Below is a small trained network, with its code and all its weights. Each question gives an input and a class and asks what happens when units are switched off, that is, made to give their printed mean instead of their output.

import numpy as np


def w(rows, s, z=0):
    codes = np.array(rows[::2]) - 128.0
    scale = np.full(codes.shape[1], s)
    scale[-1] = z or s
    return codes * scale


def norm(h):
    return h / np.sqrt((h * h).mean(-1, keepdims=True) + 1e-5)


def f(y):
    return np.maximum(y, 0)


def log_softmax(a):
    a = a - a.max(-1, keepdims=True)
    return a - np.log(np.exp(a).sum(-1, keepdims=True))


def net(x, mask):
    res = np.array(x, float).reshape(1, 8) / 4 @ E
    u = 0
    for l in range(4):
        y = f(norm(res) @ A[l][:, :-1].T + A[l][:, -1])
        res = res + np.where(mask[u : u + 5], y, B[l][:, -1]) @ B[l][:, :-1]
        u += 5
    return log_softmax(norm(res)[-1] @ U[:, :-1].T + U[:, -1])


A, B = {}, {}
E = w([
[77,66,92,166,142,187],'x0',
[160,118,113,181,109,113],'x1',
[111,135,145,84,139,130],'x2',
[114,158,143,69,152,135],'x3',
[171,53,55,132,57,153],'x4',
[110,141,132,151,223,134],'x5',
[39,83,40,113,88,2],'x6',
[129,117,107,90,155,151],'x7',
],0.007)
A[0] = w([
[115,109,174,92,134,105,113],'0.n0',
[154,114,80,66,67,94,169],'0.n1',
[236,115,224,107,66,158,158],'0.n2',
[80,63,176,122,152,49,54],'0.n3',
[123,187,66,94,2,145,249],'0.n4',
],0.0078,0.0013)
B[0] = w([
[59,124,106,255,48,80,155],'0.n0',
[11,95,136,133,164,122,204],'0.n1',
[75,67,134,124,70,235,254],'0.n2',
[147,64,95,210,241,93,186],'0.n3',
[58,103,69,82,77,108,221],'0.n4',
],0.007,0.0054)
A[1] = w([
[121,135,158,114,80,151,192],'1.n0',
[139,135,64,124,213,92,7],'1.n1',
[194,157,161,139,148,134,112],'1.n2',
[141,162,157,164,162,160,100],'1.n3',
[56,78,254,123,120,127,122],'1.n4',
],0.013,0.0012)
B[1] = w([
[137,43,122,115,255,197,205],'1.n0',
[161,115,135,231,109,72,224],'1.n1',
[14,181,63,162,162,147,173],'1.n2',
[131,200,100,91,16,175,212],'1.n3',
[168,195,135,93,114,177,254],'1.n4',
],0.0072,0.006)
A[2] = w([
[94,84,111,104,130,89,105],'2.n0',
[189,158,162,92,130,160,225],'2.n1',
[202,118,95,134,53,151,205],'2.n2',
[134,121,77,67,98,189,4],'2.n3',
[103,104,180,102,255,33,146],'2.n4',
],0.0099,0.0014)
B[2] = w([
[137,234,99,83,74,61,206],'2.n0',
[91,159,4,150,100,233,211],'2.n1',
[149,60,165,62,117,140,209],'2.n2',
[226,16,254,235,114,128,253],'2.n3',
[139,139,231,142,106,78,225],'2.n4',
],0.0067,0.0049)
A[3] = w([
[143,96,36,135,77,65,250],'3.n0',
[56,89,137,148,121,182,98],'3.n1',
[224,175,136,120,120,110,48],'3.n2',
[68,159,44,254,163,207,219],'3.n3',
[163,121,150,102,184,106,34],'3.n4',
],0.0061,0.0016)
B[3] = w([
[146,211,137,47,128,129,214],'3.n0',
[157,152,93,155,194,106,196],'3.n1',
[147,145,142,162,12,135,131],'3.n2',
[123,243,115,70,115,119,253],'3.n3',
[148,99,92,225,99,77,130],'3.n4',
],0.011,0.0052)
U = w([
[243,127,156,128,116,204,118],'0',
[98,148,131,77,81,133,225],'1',
[102,144,158,124,102,37,203],'2',
[144,130,188,255,194,36,6],'3',
[142,9,189,169,85,161,75],'4',
],0.0097,0.0025)

Each question gives the input, the list of numbers given to net, and the class t.
The units are the neurons (one row each of A and B). Each row of codes is followed by its name. A weight is (code - 128) times the scale printed after its matrix; where a second scale follows, it is the last column's (A, B and U).
mask holds one flag per neuron, layer by layer. A switched-off neuron (its flag False) gives its mean, the last column of its row in B, instead of its output. The means were averaged over made-up inputs and are rounded, as every weight is.
A unit's drop is (log p(t) with every unit on - log p(t) with that unit switched off) / (log p(t) with every unit on - log p(t) with every unit switched off).
The circuit of an input: a set's keep is (log p(t) with only the set's units on - log p(t) with every unit switched off) / (log p(t) with every unit on - log p(t) with every unit switched off). Starting from the 12 units with the biggest drops (on a tie, the unit counted first), units are removed one at a time, each time the one whose removal leaves the highest keep (on an exact tie, the one counted first), for as long as the keep stays at least 0.8.
circuit, biggest first: the units of the circuit, biggest drop first
unit that matters most: the unit with the biggest drop
top k neurons: the k neurons with the biggest drops, biggest first
top k neurons in layer l: the k neurons of layer l with the biggest drops, biggest first
drop of u: that unit's drop, to one decimal
input [2,5,-4,4,-2,2,7,6], class 3: top 3 neurons in layer 0	[0.n3 0.n2 0.n4]
input [8,-3,8,-5,-4,-6,0,3], class 0: circuit, biggest first	[1.n4 2.n3 3.n1]
input [0,0,-6,-3,5,0,-7,3], class 4: circuit, biggest first	[0.n2 3.n0]
input [-2,0,7,-4,-8,4,6,0], class 3: circuit, biggest first	[0.n3 1.n1]
input [3,3,2,8,2,2,6,5], class 2: top neuron in layer 0	[0.n2]
input [-7,-7,0,-2,-4,2,8,-7], class 3: circuit, biggest first	[0.n3 3.n3]
input [-5,-6,2,-1,-1,6,8,5], class 3: circuit, biggest first	[0.n3 1.n1]
input [0,-6,-8,3,7,4,2,1], class 2: top 2 neurons in layer 0	[0.n2 0.n1]
input [-4,-7,-2,-1,-5,6,1,6], class 3: top 2 neurons in layer 2	[2.n4 2.n1]
input [3,-8,-7,1,5,-5,-7,-3], class 4: top 2 neurons in layer 3	[3.n0 3.n3]
input [-6,-6,1,1,7,4,2,4], class 2: top 2 neurons	[0.n2 1.n3]
input [3,-1,7,3,-1,-5,2,7], class 2: top 2 neurons in layer 2	[2.n1 2.n3]
input [-3,-5,-8,-4,-8,5,8,0], class 3: top 2 neurons in layer 0	[0.n3 0.n4]
input [-1,7,6,0,-8,1,2,5], class 3: unit that matters most	0.n2
input [5,6,-8,7,-6,7,-6,5], class 1: top 2 neurons	[1.n3 3.n3]
input [7,7,-8,7,8,-6,-6,6], class 4: top 2 neurons in layer 2	[2.n3 2.n2]
input [-6,-5,1,2,8,-3,-5,5], class 4: drop of 3.n3	0.1
input [1,-3,-4,4,-5,8,7,-4], class 3: drop of 2.n1	0.0
input [2,-7,-4,-2,4,-6,-5,2], class 4: drop of 3.n0	0.1
input [0,7,7,0,-8,2,6,-2], class 3: top neuron	[0.n3]
input [-2,5,6,-3,5,-8,-2,3], class 4: drop of 2.n3	0.2
input [-6,-4,-8,5,5,-8,-4,7], class 4: top 2 neurons in layer 3	[3.n3 3.n0]
input [1,3,6,-3,-7,8,-8,-1], class 1: top 2 neurons in layer 1	[1.n2 1.n3]
